Below is a small trained network, with its code and all its weights. Each question gives an input and a class and asks what happens when units are switched off, that is, made to give their printed mean instead of their output.

import numpy as np


def w(rows, s, z=0):
    codes = np.array(rows[::2]) - 128.0
    scale = np.full(codes.shape[1], s)
    scale[-1] = z or s
    return codes * scale


def norm(h):
    return h / np.sqrt((h * h).mean(-1, keepdims=True) + 1e-5)


def f(y):
    return y / 2 * (1 + np.tanh(0.7978845608 * (y + 0.044715 * y**3)))


def log_softmax(a):
    a = a - a.max(-1, keepdims=True)
    return a - np.log(np.exp(a).sum(-1, keepdims=True))


def net(x, mask):
    res = np.array(x, float).reshape(1, 8) / 4 @ E
    u = 0
    for l in range(2):
        y = f(norm(res) @ A[l][:, :-1].T + A[l][:, -1])
        res = res + np.where(mask[u : u + 12], y, B[l][:, -1]) @ B[l][:, :-1]
        u += 12
    return log_softmax(norm(res)[-1] @ U[:, :-1].T + U[:, -1])


A, B = {}, {}
E = w([
[39,103,173,98,138,69,190,112],'x0',
[79,117,91,66,122,165,152,59],'x1',
[178,56,57,128,139,124,89,121],'x2',
[118,99,164,140,85,158,138,165],'x3',
[91,132,119,206,143,123,183,85],'x4',
[62,90,208,57,154,95,151,127],'x5',
[153,153,109,117,109,119,82,147],'x6',
[5,74,119,117,165,154,183,117],'x7',
],0.0011)
A[0] = w([
[114,127,157,96,126,145,181,92,143],'L0N0',
[174,128,105,130,103,126,125,127,167],'L0N1',
[164,115,101,115,155,80,147,97,195],'L0N2',
[152,123,134,177,100,140,123,114,88],'L0N3',
[97,144,129,109,132,160,128,118,121],'L0N4',
[160,124,141,168,118,107,115,146,104],'L0N5',
[3,136,161,108,132,155,210,119,63],'L0N6',
[75,111,121,121,162,108,179,94,78],'L0N7',
[102,122,211,83,145,82,124,172,80],'L0N8',
[139,140,101,174,120,172,148,96,2],'L0N9',
[96,120,142,174,114,114,137,144,120],'L0N10',
[145,123,123,121,83,167,94,194,230],'L0N11',
],0.0037,0.00075)
B[0] = w([
[154,97,144,155,109,121,35,150,153],'L0N0',
[30,120,128,113,125,163,112,109,161],'L0N1',
[52,93,139,91,148,115,147,91,157],'L0N2',
[66,167,143,126,154,143,132,152,146],'L0N3',
[203,97,140,153,115,87,88,142,130],'L0N4',
[64,155,131,151,149,147,177,94,151],'L0N5',
[73,110,102,168,252,67,6,28,254],'L0N6',
[122,148,154,119,114,78,79,102,169],'L0N7',
[162,154,23,90,53,146,155,108,165],'L0N8',
[147,193,86,120,71,134,94,165,139],'L0N9',
[171,146,166,120,133,75,174,129,145],'L0N10',
[42,72,141,83,161,118,164,100,183],'L0N11',
],0.0023,0.0019)
A[1] = w([
[41,83,172,112,172,59,123,19,98],'L1N0',
[73,110,32,152,149,193,109,65,88],'L1N1',
[151,48,163,63,163,174,54,87,91],'L1N2',
[161,141,144,4,161,107,70,110,72],'L1N3',
[151,214,173,253,160,158,80,136,8],'L1N4',
[190,139,137,161,50,201,159,130,208],'L1N5',
[198,228,178,40,69,134,74,100,74],'L1N6',
[156,211,145,216,95,51,189,99,78],'L1N7',
[77,94,132,69,164,83,97,74,108],'L1N8',
[135,115,16,133,119,158,102,119,83],'L1N9',
[165,68,78,152,208,71,91,51,178],'L1N10',
[134,174,235,229,90,64,229,189,56],'L1N11',
],0.0027,0.0012)
B[1] = w([
[71,156,176,156,146,73,24,96,249],'L1N0',
[222,154,127,124,81,72,144,119,189],'L1N1',
[102,69,167,218,158,152,191,156,177],'L1N2',
[96,182,140,216,144,130,167,149,151],'L1N3',
[51,145,61,209,175,201,87,189,162],'L1N4',
[34,159,169,118,110,26,126,101,163],'L1N5',
[48,195,151,114,94,43,229,170,138],'L1N6',
[125,47,170,123,182,175,173,183,172],'L1N7',
[102,153,136,211,187,121,78,127,196],'L1N8',
[175,106,131,92,107,129,118,65,156],'L1N9',
[123,129,200,114,135,94,173,61,246],'L1N10',
[235,87,152,145,251,111,207,97,169],'L1N11',
],0.0024,0.002)
U = w([
[160,132,73,88,104,154,33,177,4],'0',
[209,77,204,118,207,111,234,177,129],'1',
[138,183,98,235,201,212,139,201,111],'2',
[233,113,28,100,59,157,88,27,113],'3',
[79,238,153,55,29,95,184,193,200],'4',
[85,9,165,62,66,199,99,170,60],'5',
[38,107,208,165,211,19,20,2,216],'6',
],0.0063,0.003)

Each question gives the input, the list of numbers given to net, and the class t.
The units are the neurons (one row each of A and B). Each row of codes is followed by its name. A weight is (code - 128) times the scale printed after its matrix; where a second scale follows, it is the last column's (A, B and U).
mask holds one flag per neuron, layer by layer. A switched-off neuron (its flag False) gives its mean, the last column of its row in B, instead of its output. The means were averaged over made-up inputs and are rounded, as every weight is.
A unit's drop is (log p(t) with every unit on - log p(t) with that unit switched off) / (log p(t) with every unit on - log p(t) with every unit switched off).
The circuit of an input: a set's keep is (log p(t) with only the set's units on - log p(t) with every unit switched off) / (log p(t) with every unit on - log p(t) with every unit switched off). Starting from the 12 units with the biggest drops (on a tie, the unit counted first), units are removed one at a time, each time the one whose removal leaves the highest keep (on an exact tie, the one counted first), for as long as the keep stays at least 0.8.
units of the circuit, in order: the units of the circuit, biggest drop first
most important unit: the unit with the biggest drop
top k neurons: the k neurons with the biggest drops, biggest first
top k neurons in layer l: the k neurons of layer l with the biggest drops, biggest first
input [-8,2,-1,-4,-4,0,7,-1], class 4: units of the circuit, in order -> (L0N6 L1N6)
input [-6,7,-4,7,1,3,7,-2], class 4: top 2 neurons -> (L0N6 L1N6)
input [0,-6,-4,0,8,1,6,-5], class 1: units of the circuit, in order -> (L1N11 L0N6)
input [-6,-7,6,-1,0,6,2,4], class 5: units of the circuit, in order -> (L0N6 L1N11 L1N0)
input [-7,5,-6,-3,7,-7,-6,5], class 3: units of the circuit, in order -> (L1N1 L0N9 L1N2)
input [5,-7,1,5,6,-7,5,5], class 1: most important unit -> L1N11
input [6,0,-7,5,-8,4,4,-7], class 4: units of the circuit, in order -> (L0N8 L1N6)
input [-1,-6,-3,-3,-3,6,7,-8], class 4: units of the circuit, in order -> (L1N6 L0N6)
input [-2,4,-5,0,4,-8,5,4], class 3: units of the circuit, in order -> (L1N1 L1N0)
input [5,-5,-2,-4,-6,-8,0,1], class 2: top 2 neurons in layer 0 -> (L0N6 L0N8)
input [-5,-1,6,6,7,4,-3,-8], class 1: top 4 neurons in layer 1 -> (L1N0 L1N11 L1N8 L1N3)
input [-4,-3,-5,-7,6,7,-2,-5], class 1: top 3 neurons -> (L0N6 L1N11 L1N7)
input [8,-3,7,6,0,-4,-6,-1], class 1: top 2 neurons -> (L0N6 L1N11)
input [-5,5,2,2,-1,5,2,-3], class 5: units of the circuit, in order -> (L0N6 L1N2)
input [5,0,7,-2,-4,-8,5,3], class 3: most important unit -> L0N6
input [7,-4,6,1,8,-5,-6,-8], class 1: units of the circuit, in order -> (L0N6 L1N7)
input [-3,-3,-8,-5,-5,-5,-6,1], class 2: top 4 neurons -> (L1N4 L0N8 L1N10 L1N11)
input [6,-3,-7,-8,-2,-1,-5,-5], class 1: top 2 neurons in layer 0 -> (L0N11 L0N6)
input [5,-4,-1,-2,0,-8,-1,-3], class 2: top 2 neurons -> (L1N4 L1N10)
input [4,5,7,3,2,-5,3,-3], class 3: units of the circuit, in order -> (L0N6)
